Here is a tiny trained network, its code and every weight. The questions are about switching its units off for an input and a class, where a switched-off unit gives its printed mean instead of its output.

import numpy as np


def w(rows, s, z=0):
    codes = np.array(rows[::2]) - 128.0
    scale = np.full(codes.shape[1], s)
    scale[-1] = z or s
    return codes * scale


def norm(h):
    return h / np.sqrt((h * h).mean(-1, keepdims=True) + 1e-5)


def f(y):
    return y / 2 * (1 + np.tanh(0.7978845608 * (y + 0.044715 * y**3)))


def log_softmax(a):
    a = a - a.max(-1, keepdims=True)
    return a - np.log(np.exp(a).sum(-1, keepdims=True))


def net(x, mask):
    res = np.array(x, float).reshape(1, 8) / 4 @ E
    u = 0
    for l in range(4):
        y = f(norm(res) @ A[l][:, :-1].T + A[l][:, -1])
        res = res + np.where(mask[u : u + 6], y, B[l][:, -1]) @ B[l][:, :-1]
        u += 6
    return log_softmax(norm(res)[-1] @ U[:, :-1].T + U[:, -1])


A, B = {}, {}
E = w([
[133,108,126,125,152,125,132,81,159,253],'x0',
[125,127,129,130,129,128,127,127,128,128],'x1',
[131,128,125,128,131,128,128,129,128,129],'x2',
[128,130,125,130,128,128,128,128,128,128],'x3',
[127,128,126,130,127,127,130,128,128,129],'x4',
[120,81,129,143,99,31,60,146,47,151],'x5',
[124,128,126,129,130,128,127,128,128,128],'x6',
[145,152,131,119,186,161,168,46,51,112],'x7',
],0.0036)
A[0] = w([
[129,114,141,142,108,103,123,168,76,25,87],'0.n1',
[122,119,123,126,115,72,95,174,134,132,84],'0.n2',
[132,132,117,142,127,138,149,174,224,118,180],'0.n3',
[138,128,126,139,161,169,160,82,119,95,71],'0.n4',
[123,138,121,130,125,151,135,155,140,2,187],'0.n5',
[136,131,105,136,156,111,132,111,46,132,6],'0.n6',
],0.0092,0.0017)
B[0] = w([
[109,204,12,14,183,150,54,87,196,111,237],'0.n1',
[173,138,95,217,85,149,164,194,127,153,183],'0.n2',
[142,95,180,51,118,163,43,10,94,104,207],'0.n3',
[117,184,49,135,136,93,172,211,161,145,194],'0.n4',
[159,58,255,240,42,122,200,150,45,156,254],'0.n5',
[124,121,208,82,109,121,110,74,60,94,192],'0.n6',
],0.0059,0.0074)
A[1] = w([
[95,144,113,154,172,141,122,222,193,67,1],'1.n1',
[110,116,169,218,226,113,228,198,145,64,15],'1.n2',
[50,50,213,165,134,93,131,160,199,49,70],'1.n3',
[145,177,33,136,150,150,174,142,160,163,99],'1.n4',
[76,176,101,111,199,160,216,138,184,127,28],'1.n5',
[81,165,122,133,255,117,178,156,188,95,84],'1.n6',
],0.0066,0.00082)
B[1] = w([
[150,83,104,131,107,128,133,54,171,70,132],'1.n1',
[3,124,112,78,57,63,123,135,149,129,228],'1.n2',
[192,137,105,138,121,135,109,140,33,163,116],'1.n3',
[203,123,193,154,58,196,109,115,116,120,252],'1.n4',
[250,145,158,133,122,154,132,126,88,163,218],'1.n5',
[211,113,115,129,223,152,135,136,85,169,174],'1.n6',
],0.0056,0.0021)
A[2] = w([
[123,159,104,194,136,76,255,213,94,148,2],'2.n1',
[110,196,64,96,168,95,74,232,233,106,86],'2.n2',
[123,72,147,231,138,74,164,220,159,193,49],'2.n3',
[100,65,202,151,209,47,148,64,30,152,61],'2.n4',
[74,161,91,98,227,138,138,127,110,60,62],'2.n5',
[56,197,130,144,148,145,249,221,196,109,87],'2.n6',
],0.0061,0.00086)
B[2] = w([
[42,141,135,100,144,104,152,85,204,192,211],'2.n1',
[131,149,195,150,20,199,194,157,100,93,145],'2.n2',
[126,140,128,149,195,54,78,95,51,169,193],'2.n3',
[163,89,193,161,2,220,144,146,165,61,252],'2.n4',
[128,131,109,161,134,83,31,151,40,192,151],'2.n5',
[143,147,140,106,112,113,221,134,89,131,164],'2.n6',
],0.0061,0.0039)
A[3] = w([
[133,147,43,156,110,157,120,212,209,91,37],'3.n1',
[193,111,121,65,184,158,135,122,166,148,110],'3.n2',
[117,90,112,160,184,63,95,145,128,173,52],'3.n3',
[107,140,117,87,197,98,83,117,85,56,2],'3.n4',
[66,121,115,71,180,150,98,69,247,119,15],'3.n5',
[73,136,115,117,125,92,213,154,158,122,7],'3.n6',
],0.012,0.00092)
B[3] = w([
[159,100,57,155,150,42,160,150,136,84,201],'3.n1',
[130,118,104,113,189,137,143,133,136,130,240],'3.n2',
[125,124,179,169,177,84,77,99,169,162,210],'3.n3',
[111,194,95,86,122,142,69,182,119,180,233],'3.n4',
[9,63,70,157,139,172,134,156,173,92,218],'3.n5',
[80,168,146,99,152,82,204,127,142,109,253],'3.n6',
],0.013,0.0033)
U = w([
[166,78,223,146,30,199,111,93,97,87,249],'0',
[46,192,163,90,131,63,242,129,130,133,127],'1',
[199,103,23,179,104,44,132,174,138,54,111],'2',
[94,223,81,57,112,136,25,180,77,166,86],'3',
[2,47,66,122,175,204,97,134,189,104,117],'4',
[241,131,106,101,235,208,172,121,126,173,69],'5',
[116,115,180,205,191,41,38,98,166,208,82],'6',
],0.0087,0.0014)

Each question gives the input, the list of numbers given to net, and the class t.
The units are the neurons (one row each of A and B). Each row of codes is followed by its name. A weight is (code - 128) times the scale printed after its matrix; where a second scale follows, it is the last column's (A, B and U).
mask holds one flag per neuron, layer by layer. A switched-off neuron (its flag False) gives its mean, the last column of its row in B, instead of its output. The means were averaged over made-up inputs and are rounded, as every weight is.
A unit's drop is (log p(t) with every unit on - log p(t) with that unit switched off) / (log p(t) with every unit on - log p(t) with every unit switched off).
The circuit of an input: a set's keep is (log p(t) with only the set's units on - log p(t) with every unit switched off) / (log p(t) with every unit on - log p(t) with every unit switched off). Starting from the 12 units with the biggest drops (on a tie, the unit counted first), units are removed one at a time, each time the one whose removal leaves the highest keep (on an exact tie, the one counted first), for as long as the keep stays at least 0.8.
units of the circuit, in order: the units of the circuit, biggest drop first
unit that matters most: the unit with the biggest drop
top k neurons: the k neurons with the biggest drops, biggest first
k most important neurons of layer l: the k neurons of layer l with the biggest drops, biggest first
input [6,-2,-2,0,-6,-6,3,-3], class 4: top 2 neurons => [0.n5, 3.n5]
input [-1,1,-1,-6,-5,8,5,8], class 3: units of the circuit, in order => [0.n5, 3.n4]
input [-4,-7,-1,-2,-2,6,-6,-1], class 2: units of the circuit, in order => [0.n1, 0.n2, 3.n1]
input [1,-5,1,4,-8,-5,-1,1], class 5: unit that matters most => 0.n4
input [6,-6,-6,-7,8,3,5,6], class 0: top 2 neurons => [0.n1, 2.n4]
input [0,-6,-4,-4,-1,1,-3,-6], class 2: units of the circuit, in order => [0.n2, 3.n1]
input [2,1,-3,7,-5,0,-6,-8], class 4: 4 most important neurons of layer 0 => [0.n5, 0.n3, 0.n4, 0.n6]
input [6,-7,5,4,6,-2,2,-5], class 4: units of the circuit, in order => [0.n5, 3.n5]
input [-5,7,-5,7,-3,7,-8,-2], class 2: units of the circuit, in order => [0.n1, 3.n1, 0.n2]
input [-8,0,-1,-7,0,-6,-8,-1], class 0: top 2 neurons => [0.n5, 0.n3]
input [2,-8,3,-3,5,-7,7,-2], class 4: units of the circuit, in order => [3.n5, 0.n5]
input [6,-7,3,-8,2,0,-7,7], class 5: top 4 neurons => [0.n5, 0.n3, 0.n4, 3.n2]
input [-1,0,6,3,6,6,7,-4], class 2: top 2 neurons => [0.n5, 3.n1]
input [-4,-1,-7,-6,-2,1,-7,2], class 3: unit that matters most => 0.n1
input [3,1,-6,1,-4,-1,-4,-6], class 4: top 2 neurons => [0.n5, 0.n3]
input [0,-7,8,7,-2,-3,5,0], class 0: 2 most important neurons of layer 0 => [0.n1, 0.n3]
input [-8,1,3,-8,-6,-7,-2,-3], class 0: top 2 neurons => [0.n5, 0.n3]
input [-7,0,-7,5,8,8,-3,-1], class 2: top 2 neurons => [0.n1, 0.n2]
input [1,2,-3,-1,8,-7,5,1], class 5: 2 most important neurons of layer 0 => [0.n4, 0.n6]
input [7,8,6,7,-3,1,5,8], class 0: units of the circuit, in order => [2.n4]
input [2,2,-4,2,7,-5,-5,7], class 5: top 2 neurons => [0.n5, 1.n5]
input [8,4,-1,0,3,-4,-8,0], class 4: 2 most important neurons of layer 0 => [0.n5, 0.n2]
